Below is a small trained network, with its code and all its weights. Each question gives an input and a class and asks what happens when units are switched off, that is, made to give their printed mean instead of their output.

import numpy as np


def w(rows, s, z=0):
    codes = np.array(rows[::2]) - 128.0
    scale = np.full(codes.shape[1], s)
    scale[-1] = z or s
    return codes * scale


def f(y):
    return y / 2 * (1 + np.tanh(0.7978845608 * (y + 0.044715 * y**3)))


def log_softmax(a):
    a = a - a.max(-1, keepdims=True)
    return a - np.log(np.exp(a).sum(-1, keepdims=True))


def net(x, mask):
    res = np.array(x, float).reshape(1, 5) / 4 @ E
    y = f(res @ A[0][:, :-1].T + A[0][:, -1])
    res = res + np.where(mask, y, B[0][:, -1]) @ B[0][:, :-1]
    return log_softmax(res[-1] @ U[:, :-1].T + U[:, -1])


A, B = {}, {}
E = w([
[80,204,118,36,16],'x0',
[184,101,253,136,62],'x1',
[52,35,143,167,101],'x2',
[147,48,125,5,151],'x3',
[70,165,236,93,215],'x4',
],0.0079)
A[0] = w([
[178,53,164,47,125,105],'n0',
[92,148,152,113,174,177],'n1',
[35,171,181,87,153,156],'n2',
[145,100,135,70,156,140],'n3',
[152,113,143,196,181,116],'n4',
[138,124,128,124,115,3],'n5',
[105,155,187,113,186,71],'n6',
[183,109,70,152,108,116],'n7',
[35,102,46,130,166,170],'n8',
[120,171,144,182,117,158],'n9',
[225,189,153,112,148,70],'n10',
[179,69,161,154,231,88],'n11',
[2,51,144,161,109,81],'n12',
[150,122,100,137,87,75],'n13',
[199,169,115,113,142,79],'n14',
[164,83,124,50,153,125],'n15',
[159,114,124,176,175,23],'n16',
[62,152,118,110,198,115],'n17',
[72,173,55,131,171,84],'n18',
[126,88,177,145,82,187],'n19',
[170,106,129,143,122,10],'n20',
[101,164,134,185,132,24],'n21',
[129,77,95,52,166,47],'n22',
[54,187,157,83,65,93],'n23',
[172,83,49,136,91,77],'n24',
[152,107,69,124,48,149],'n25',
[193,138,177,133,104,127],'n26',
[111,141,222,112,168,73],'n27',
[82,155,131,104,80,58],'n28',
[111,140,133,82,91,107],'n29',
[122,147,126,145,99,13],'n30',
[118,177,180,199,92,141],'n31',
[62,62,122,145,100,96],'n32',
[195,102,122,148,62,90],'n33',
[192,196,93,94,191,135],'n34',
[163,108,249,138,82,102],'n35',
[106,148,69,112,179,40],'n36',
[169,180,123,104,135,42],'n37',
[120,201,124,213,124,100],'n38',
],0.014,0.0052)
B[0] = w([
[126,122,98,191,58,234],'n0',
[130,138,139,185,159,199],'n1',
[127,152,119,193,204,239],'n2',
[117,147,110,174,101,195],'n3',
[74,124,84,94,153,205],'n4',
[191,122,116,85,113,114],'n5',
[231,148,118,149,158,198],'n6',
[149,133,136,167,184,194],'n7',
[70,38,188,135,119,241],'n8',
[112,141,108,179,96,185],'n9',
[136,190,193,66,106,208],'n10',
[61,117,61,58,167,255],'n11',
[189,254,185,59,91,213],'n12',
[176,121,113,126,146,160],'n13',
[143,162,161,89,121,179],'n14',
[107,149,93,181,83,217],'n15',
[166,125,65,43,123,168],'n16',
[152,86,158,163,151,209],'n17',
[148,27,157,111,96,208],'n18',
[72,117,184,125,127,196],'n19',
[205,111,102,70,127,129],'n20',
[208,133,82,110,77,153],'n21',
[180,136,81,134,51,197],'n22',
[74,107,56,47,159,246],'n23',
[169,138,133,180,187,203],'n24',
[115,143,120,178,199,234],'n25',
[105,69,168,119,115,195],'n26',
[222,129,135,155,180,208],'n27',
[149,124,67,43,126,181],'n28',
[110,112,91,87,132,185],'n29',
[215,122,92,82,107,131],'n30',
[115,122,102,197,72,209],'n31',
[170,213,157,65,105,176],'n32',
[188,97,141,129,168,200],'n33',
[87,199,193,96,120,229],'n34',
[139,5,177,107,118,240],'n35',
[211,56,147,81,89,176],'n36',
[162,146,140,60,109,160],'n37',
[145,156,87,180,64,209],'n38',
],0.034,0.0095)
U = w([
[154,33,196,92,92,175],'0',
[194,126,134,137,196,97],'1',
[150,129,88,150,22,115],'2',
[109,111,66,37,153,118],'3',
[149,185,219,57,91,170],'4',
[1,138,190,168,149,252],'5',
[87,145,161,125,126,24],'6',
],0.0096,0.0035)

Each question gives the input, the list of numbers given to net, and the class t.
The units are the neurons (one row each of A and B). Each row of codes is followed by its name. A weight is (code - 128) times the scale printed after its matrix; where a second scale follows, it is the last column's (A, B and U).
mask holds one flag per neuron, in row order. A switched-off neuron (its flag False) gives its mean, the last column of its row in B, instead of its output. The means were averaged over made-up inputs and are rounded, as every weight is.
A unit's drop is (log p(t) with every unit on - log p(t) with that unit switched off) / (log p(t) with every unit on - log p(t) with every unit switched off).
The circuit of an input: a set's keep is (log p(t) with only the set's units on - log p(t) with every unit switched off) / (log p(t) with every unit on - log p(t) with every unit switched off). Starting from the 12 units with the biggest drops (on a tie, the unit counted first), units are removed one at a time, each time the one whose removal leaves the highest keep (on an exact tie, the one counted first), for as long as the keep stays at least 0.8.
units of the circuit, in order: the units of the circuit, biggest drop first
unit that matters most: the unit with the biggest drop
k most important neurons: the k neurons with the biggest drops, biggest first
drop when u is switched off: that unit's drop, to one decimal
input [5,1,-7,8,8], class 1: 3 most important neurons => n2, n27, n6
input [8,7,2,-5,5], class 3: units of the circuit, in order => n23
input [6,-7,-5,-5,-7], class 0: 2 most important neurons => n18, n8
input [-3,-5,-5,5,4], class 0: 4 most important neurons => n36, n12, n17, n18
input [6,-8,8,0,-2], class 0: 4 most important neurons => n8, n18, n34, n10
input [0,-7,-7,8,-2], class 2: 2 most important neurons => n22, n15
input [-1,-8,-4,3,-7], class 0: 3 most important neurons => n8, n18, n36
input [8,-1,7,-2,-4], class 3: 2 most important neurons => n23, n28
input [8,-7,-4,-6,-3], class 3: 3 most important neurons => n23, n28, n35
input [-1,0,6,-3,-5], class 4: 2 most important neurons => n12, n32
input [7,6,7,6,-2], class 3: 4 most important neurons => n23, n29, n28, n34
input [1,4,-1,-5,6], class 1: 2 most important neurons => n27, n2
input [-4,6,1,7,-4], class 2: 3 most important neurons => n0, n15, n8
input [3,6,4,6,7], class 1: unit that matters most => n2
input [-1,-4,-7,4,-1], class 4: drop when n22 is switched off => 0.0
input [4,-4,-1,5,4], class 2: drop when n22 is switched off => 1.1
input [-5,1,8,5,-3], class 4: drop when n12 is switched off => 0.5
